Below is a small trained network, with its code and all its weights. Each question gives an input and a class and asks what happens when units are switched off, that is, made to give their printed mean instead of their output.

import numpy as np


def w(rows, s, z=0):
    codes = np.array(rows[::2]) - 128.0
    scale = np.full(codes.shape[1], s)
    scale[-1] = z or s
    return codes * scale


def f(y):
    return y / 2 * (1 + np.tanh(0.7978845608 * (y + 0.044715 * y**3)))


def log_softmax(a):
    a = a - a.max(-1, keepdims=True)
    return a - np.log(np.exp(a).sum(-1, keepdims=True))


def net(x, mask):
    res = np.array(x, float).reshape(1, 5) / 4 @ E
    y = f(res @ A[0][:, :-1].T + A[0][:, -1])
    res = res + np.where(mask, y, B[0][:, -1]) @ B[0][:, :-1]
    return log_softmax(res[-1] @ U[:, :-1].T + U[:, -1])


A, B = {}, {}
E = w([
[142,119,51,202,27,154,136,83,194],'x0',
[130,201,225,109,80,189,73,145,168],'x1',
[162,156,50,64,108,217,175,254,130],'x2',
[145,131,117,109,148,137,121,93,136],'x3',
[16,123,110,166,209,189,148,125,187],'x4',
],0.0096)
A[0] = w([
[105,135,123,133,129,66,76,105,163,138],'neuron 0',
[178,146,90,207,105,144,128,105,190,90],'neuron 1',
[188,145,101,101,71,70,100,127,61,67],'neuron 2',
[134,122,111,104,142,151,126,146,169,39],'neuron 3',
[118,132,190,189,121,73,164,84,158,142],'neuron 4',
[170,167,96,131,157,143,132,138,137,34],'neuron 5',
[134,97,185,162,133,103,103,94,102,165],'neuron 6',
[141,90,93,164,171,77,163,161,116,40],'neuron 7',
[122,158,118,84,126,167,191,152,108,180],'neuron 8',
[112,104,107,151,69,152,183,91,131,75],'neuron 9',
[10,107,129,183,192,198,138,137,163,55],'neuron 10',
[174,119,116,108,93,105,79,125,96,80],'neuron 11',
[187,117,95,114,105,111,41,152,121,69],'neuron 12',
[91,130,124,154,159,169,140,124,147,47],'neuron 13',
[154,199,64,100,103,160,124,168,104,157],'neuron 14',
[127,138,159,105,205,86,165,150,86,57],'neuron 15',
[156,113,151,184,122,103,78,52,107,122],'neuron 16',
[135,212,167,140,122,154,81,139,154,59],'neuron 17',
[181,85,95,164,150,94,173,126,91,65],'neuron 18',
[103,138,95,142,57,121,129,107,171,99],'neuron 19',
[138,135,106,182,92,114,109,134,162,78],'neuron 20',
[178,118,77,47,126,142,126,197,148,170],'neuron 21',
[102,129,135,119,116,104,108,90,127,86],'neuron 22',
[188,118,142,95,89,91,110,120,101,109],'neuron 23',
[136,140,107,86,135,153,171,178,139,155],'neuron 24',
[129,144,193,106,196,124,108,167,98,16],'neuron 25',
[141,67,82,131,152,112,165,100,119,68],'neuron 26',
[162,162,140,125,85,56,144,140,125,61],'neuron 27',
[132,144,87,102,87,116,150,183,140,67],'neuron 28',
[119,128,179,74,213,101,106,172,86,119],'neuron 29',
[100,134,123,143,177,149,137,129,204,38],'neuron 30',
[112,196,172,120,121,183,27,127,162,57],'neuron 31',
[140,138,182,110,68,150,69,151,155,4],'neuron 32',
[107,100,72,118,166,91,164,123,107,54],'neuron 33',
[114,99,67,131,148,89,168,114,91,47],'neuron 34',
[168,155,117,130,105,177,207,157,140,136],'neuron 35',
[130,116,64,162,59,151,89,97,180,78],'neuron 36',
[132,124,77,95,117,186,153,148,110,115],'neuron 37',
[124,163,165,103,106,118,95,132,196,35],'neuron 38',
[170,122,144,94,62,129,132,106,76,35],'neuron 39',
[58,108,190,120,124,74,109,73,78,133],'neuron 40',
],0.011,0.0022)
B[0] = w([
[137,104,153,200,182,53,137,136,157,177],'neuron 0',
[174,166,45,126,103,232,38,66,18,209],'neuron 1',
[18,80,189,70,121,216,114,181,200,202],'neuron 2',
[112,111,155,165,130,141,147,120,163,148],'neuron 3',
[209,132,158,215,169,109,136,150,148,213],'neuron 4',
[149,117,123,137,167,115,132,89,165,143],'neuron 5',
[146,94,129,185,187,96,109,114,156,198],'neuron 6',
[133,201,118,101,56,77,186,109,136,174],'neuron 7',
[205,134,126,200,179,96,126,159,118,189],'neuron 8',
[177,142,101,82,94,161,68,106,63,179],'neuron 9',
[43,28,191,44,180,219,139,213,183,249],'neuron 10',
[23,52,103,95,158,175,126,187,198,172],'neuron 11',
[89,115,153,83,186,165,119,161,164,169],'neuron 12',
[73,65,199,85,121,158,126,207,150,169],'neuron 13',
[139,133,147,224,161,100,117,126,167,212],'neuron 14',
[157,142,76,103,74,172,57,82,51,182],'neuron 15',
[208,99,152,178,191,107,141,157,173,219],'neuron 16',
[132,201,116,99,25,39,207,84,157,187],'neuron 17',
[98,179,123,78,33,90,203,136,167,174],'neuron 18',
[124,136,28,114,138,157,49,105,62,194],'neuron 19',
[140,157,68,129,165,155,97,79,36,175],'neuron 20',
[170,109,172,199,186,101,126,135,137,220],'neuron 21',
[166,106,120,180,151,117,155,139,148,155],'neuron 22',
[62,55,147,81,149,199,133,227,150,187],'neuron 23',
[214,90,140,195,165,51,116,92,145,195],'neuron 24',
[167,142,72,102,109,196,70,55,45,184],'neuron 25',
[120,214,127,109,81,77,184,117,176,175],'neuron 26',
[65,84,132,101,157,187,117,169,160,170],'neuron 27',
[197,64,134,144,133,120,152,135,121,182],'neuron 28',
[202,148,38,112,97,205,20,58,2,207],'neuron 29',
[53,44,177,66,134,165,136,177,156,180],'neuron 30',
[143,213,107,80,47,43,207,96,158,209],'neuron 31',
[111,178,130,87,84,88,171,93,161,191],'neuron 32',
[126,184,151,56,75,51,174,105,137,178],'neuron 33',
[128,187,156,87,63,64,195,88,139,179],'neuron 34',
[146,106,133,187,153,89,132,93,146,200],'neuron 35',
[173,129,65,100,99,185,44,92,70,221],'neuron 36',
[182,105,186,207,146,119,150,129,146,194],'neuron 37',
[137,191,143,100,87,34,207,118,152,168],'neuron 38',
[60,81,159,77,152,167,124,179,146,179],'neuron 39',
[200,142,131,196,177,99,116,123,161,219],'neuron 40',
],0.0064,0.012)
U = w([
[146,116,161,250,168,96,132,120,148,233],'0',
[125,146,86,124,86,164,55,101,44,172],'1',
[30,80,175,95,133,168,135,149,167,96],'2',
[102,198,141,108,25,65,203,110,151,8],'3',
],0.015,0.0016)

Each question gives the input, the list of numbers given to net, and the class t.
The units are the neurons (one row each of A and B). Each row of codes is followed by its name. A weight is (code - 128) times the scale printed after its matrix; where a second scale follows, it is the last column's (A, B and U).
mask holds one flag per neuron, in row order. A switched-off neuron (its flag False) gives its mean, the last column of its row in B, instead of its output. The means were averaged over made-up inputs and are rounded, as every weight is.
A unit's drop is (log p(t) with every unit on - log p(t) with that unit switched off) / (log p(t) with every unit on - log p(t) with every unit switched off).
The circuit of an input: a set's keep is (log p(t) with only the set's units on - log p(t) with every unit switched off) / (log p(t) with every unit on - log p(t) with every unit switched off). Starting from the 12 units with the biggest drops (on a tie, the unit counted first), units are removed one at a time, each time the one whose removal leaves the highest keep (on an exact tie, the one counted first), for as long as the keep stays at least 0.8.
units of the circuit, in order: the units of the circuit, biggest drop first
k most important neurons: the k neurons with the biggest drops, biggest first
drop when u is switched off: that unit's drop, to one decimal
input [-7,1,-5,5,-4], class 1: most important neuron : neuron 29
input [7,-7,1,2,3], class 1: 2 most important neurons : neuron 1; neuron 36
input [-7,-7,7,6,2], class 0: 2 most important neurons : neuron 21; neuron 24
input [-7,8,5,1,-4], class 3: 2 most important neurons : neuron 31; neuron 17
input [-7,-7,1,-1,-8], class 2: 3 most important neurons : neuron 2; neuron 23; neuron 11
input [-6,-4,-1,5,7], class 2: 4 most important neurons : neuron 10; neuron 1; neuron 30; neuron 36
input [4,-4,-1,6,5], class 2: 2 most important neurons : neuron 10; neuron 29
input [-5,-5,-3,0,3], class 1: 2 most important neurons : neuron 29; neuron 15
input [8,7,-4,-6,-2], class 1: 2 most important neurons : neuron 1; neuron 36
input [-6,2,-4,-1,-8], class 2: 2 most important neurons : neuron 2; neuron 23
input [-8,1,-2,-8,-8], class 1: 2 most important neurons : neuron 29; neuron 25
input [-4,1,4,1,-4], class 0: 3 most important neurons : neuron 21; neuron 1; neuron 10
input [-4,-4,-1,-2,2], class 1: 3 most important neurons : neuron 29; neuron 15; neuron 31
input [6,-6,7,-2,-5], class 0: units of the circuit, in order : neuron 21
input [5,5,-1,-1,-1], class 1: 3 most important neurons : neuron 1; neuron 36; neuron 19
input [-5,0,-4,4,-6], class 2: 2 most important neurons : neuron 2; neuron 23
input [-6,-5,-3,7,-5], class 1: drop when neuron 29 is switched off : 1.4
input [-4,-1,-4,-2,5], class 2: drop when neuron 35 is switched off : 0.1
input [0,-6,-3,-6,5], class 3: drop when neuron 7 is switched off : 0.2
input [-2,-4,6,-3,-8], class 2: units of the circuit, in order : neuron 2
input [7,-8,5,-3,4], class 3: drop when neuron 18 is switched off : 0.4
